Below are the code and all the weights of a small trained network. Each question names an input and a class and asks about switching units off, where a switched-off unit gives its printed mean instead of its output.

import numpy as np


def w(rows, s, z=0):
    codes = np.array(rows[::2]) - 128.0
    scale = np.full(codes.shape[1], s)
    scale[-1] = z or s
    return codes * scale


def f(y):
    return np.maximum(y, 0)


def log_softmax(a):
    a = a - a.max(-1, keepdims=True)
    return a - np.log(np.exp(a).sum(-1, keepdims=True))


def net(x, mask):
    res = np.array(x, float).reshape(1, 4) / 4 @ E
    y = f(res @ A[0][:, :-1].T + A[0][:, -1])
    res = res + np.where(mask, y, B[0][:, -1]) @ B[0][:, :-1]
    return log_softmax(res[-1] @ U[:, :-1].T + U[:, -1])


A, B = {}, {}
E = w([
[41,125,110,102,109,188,155,91,239,188,202],'x0',
[168,35,2,63,139,42,168,191,172,162,134],'x1',
[129,34,112,211,200,181,85,235,169,95,152],'x2',
[167,108,133,192,210,143,174,60,75,226,120],'x3',
],0.009)
A[0] = w([
[121,76,98,183,157,218,108,185,160,107,190,3],'neuron 0',
[76,189,200,190,99,216,83,96,93,83,133,32],'neuron 1',
[138,208,159,33,89,70,171,79,85,165,101,50],'neuron 2',
[123,127,142,45,83,121,74,177,129,26,98,59],'neuron 3',
[188,110,133,109,137,124,115,132,68,79,46,90],'neuron 4',
[173,74,40,75,134,37,165,158,160,163,135,85],'neuron 5',
[172,95,119,185,215,157,147,82,90,232,101,65],'neuron 6',
[102,187,216,184,143,190,87,97,113,103,112,112],'neuron 7',
[204,145,125,144,135,81,131,145,94,68,73,49],'neuron 8',
[195,126,155,135,130,81,120,153,79,61,61,105],'neuron 9',
[14,132,99,94,99,189,162,81,238,190,209,61],'neuron 10',
[142,177,144,51,43,97,160,68,108,164,109,53],'neuron 11',
[182,137,118,158,125,60,83,129,58,72,73,42],'neuron 12',
[178,119,141,152,177,139,179,102,67,226,111,9],'neuron 13',
[81,143,121,63,16,114,37,175,187,2,134,48],'neuron 14',
[164,45,156,210,207,181,40,190,152,67,145,119],'neuron 15',
],0.0073,0.0032)
B[0] = w([
[56,105,86,76,161,121,172,141,66,139,53,210],'neuron 0',
[194,57,152,50,104,31,117,216,228,205,165,229],'neuron 1',
[68,131,63,86,141,88,120,172,104,130,40,210],'neuron 2',
[127,204,112,207,197,113,216,116,209,116,169,198],'neuron 3',
[124,110,187,109,145,198,117,94,140,126,121,184],'neuron 4',
[216,70,179,71,54,91,53,221,254,196,190,225],'neuron 5',
[132,240,127,200,174,103,196,150,171,118,170,221],'neuron 6',
[202,64,93,76,70,46,86,209,234,183,150,230],'neuron 7',
[118,87,199,106,156,188,134,76,116,124,134,180],'neuron 8',
[116,108,195,106,157,223,131,92,147,91,125,197],'neuron 9',
[111,73,252,104,169,247,103,37,124,100,127,254],'neuron 10',
[56,113,31,91,149,122,148,126,49,158,56,202],'neuron 11',
[99,65,226,88,169,210,137,73,145,113,140,190],'neuron 12',
[122,199,99,181,185,122,223,120,194,121,174,190],'neuron 13',
[130,226,101,204,199,115,227,132,189,157,187,240],'neuron 14',
[49,147,31,57,103,117,138,157,71,137,37,255],'neuron 15',
],0.0067,0.011)
U = w([
[230,67,133,79,91,54,91,172,164,173,169,101],'0',
[104,86,211,113,156,250,116,74,130,118,127,109],'1',
[53,131,22,95,137,108,130,138,102,137,5,106],'2',
[135,225,98,230,177,109,178,127,153,132,194,113],'3',
[150,136,111,149,94,132,85,121,123,120,132,254],'4',
[119,116,107,181,71,104,82,103,86,76,154,111],'5',
[124,117,120,187,113,109,67,109,82,98,160,113],'6',
],0.011,0.021)

Each question gives the input, the list of numbers given to net, and the class t.
The units are the neurons (one row each of A and B). Each row of codes is followed by its name. A weight is (code - 128) times the scale printed after its matrix; where a second scale follows, it is the last column's (A, B and U).
mask holds one flag per neuron, in row order. A switched-off neuron (its flag False) gives its mean, the last column of its row in B, instead of its output. The means were averaged over made-up inputs and are rounded, as every weight is.
A unit's drop is (log p(t) with every unit on - log p(t) with that unit switched off) / (log p(t) with every unit on - log p(t) with every unit switched off).
The circuit of an input: a set's keep is (log p(t) with only the set's units on - log p(t) with every unit switched off) / (log p(t) with every unit on - log p(t) with every unit switched off). Starting from the 12 units with the biggest drops (on a tie, the unit counted first), units are removed one at a time, each time the one whose removal leaves the highest keep (on an exact tie, the one counted first), for as long as the keep stays at least 0.8.
units of the circuit, in order: the units of the circuit, biggest drop first
unit that matters most: the unit with the biggest drop
top k neurons: the k neurons with the biggest drops, biggest first
drop of u: that unit's drop, to one decimal
input [-8,-2,-7,-5], class 1: units of the circuit, in order => [neuron 12]
input [-2,1,5,5], class 2: top 4 neurons => [neuron 15; neuron 14; neuron 3; neuron 0]
input [5,0,-2,-5], class 1: top 4 neurons => [neuron 10; neuron 6; neuron 13; neuron 7]
input [-2,-5,-4,5], class 0: top 2 neurons => [neuron 7; neuron 1]
input [1,-7,-7,8], class 3: top 3 neurons => [neuron 13; neuron 6; neuron 5]
input [6,-3,-7,8], class 3: top 2 neurons => [neuron 6; neuron 13]
input [-6,-7,-6,6], class 0: top 3 neurons => [neuron 7; neuron 1; neuron 10]
input [8,2,-7,-1], class 1: top 2 neurons => [neuron 10; neuron 15]
input [-6,-2,-6,-7], class 3: top 4 neurons => [neuron 14; neuron 3; neuron 10; neuron 15]
input [-7,-7,7,-8], class 3: top 3 neurons => [neuron 14; neuron 3; neuron 10]
input [-6,3,7,-6], class 2: top 2 neurons => [neuron 15; neuron 10]
input [1,3,-3,-3], class 4: top 2 neurons => [neuron 1; neuron 15]
input [4,2,3,0], class 1: top 2 neurons => [neuron 10; neuron 7]
input [-6,2,5,7], class 3: unit that matters most => neuron 6
input [-1,-4,-7,-3], class 2: drop of neuron 11 => 0.3
input [8,5,1,-4], class 1: drop of neuron 10 => 1.5
input [-1,1,4,-1], class 2: drop of neuron 15 => 0.1
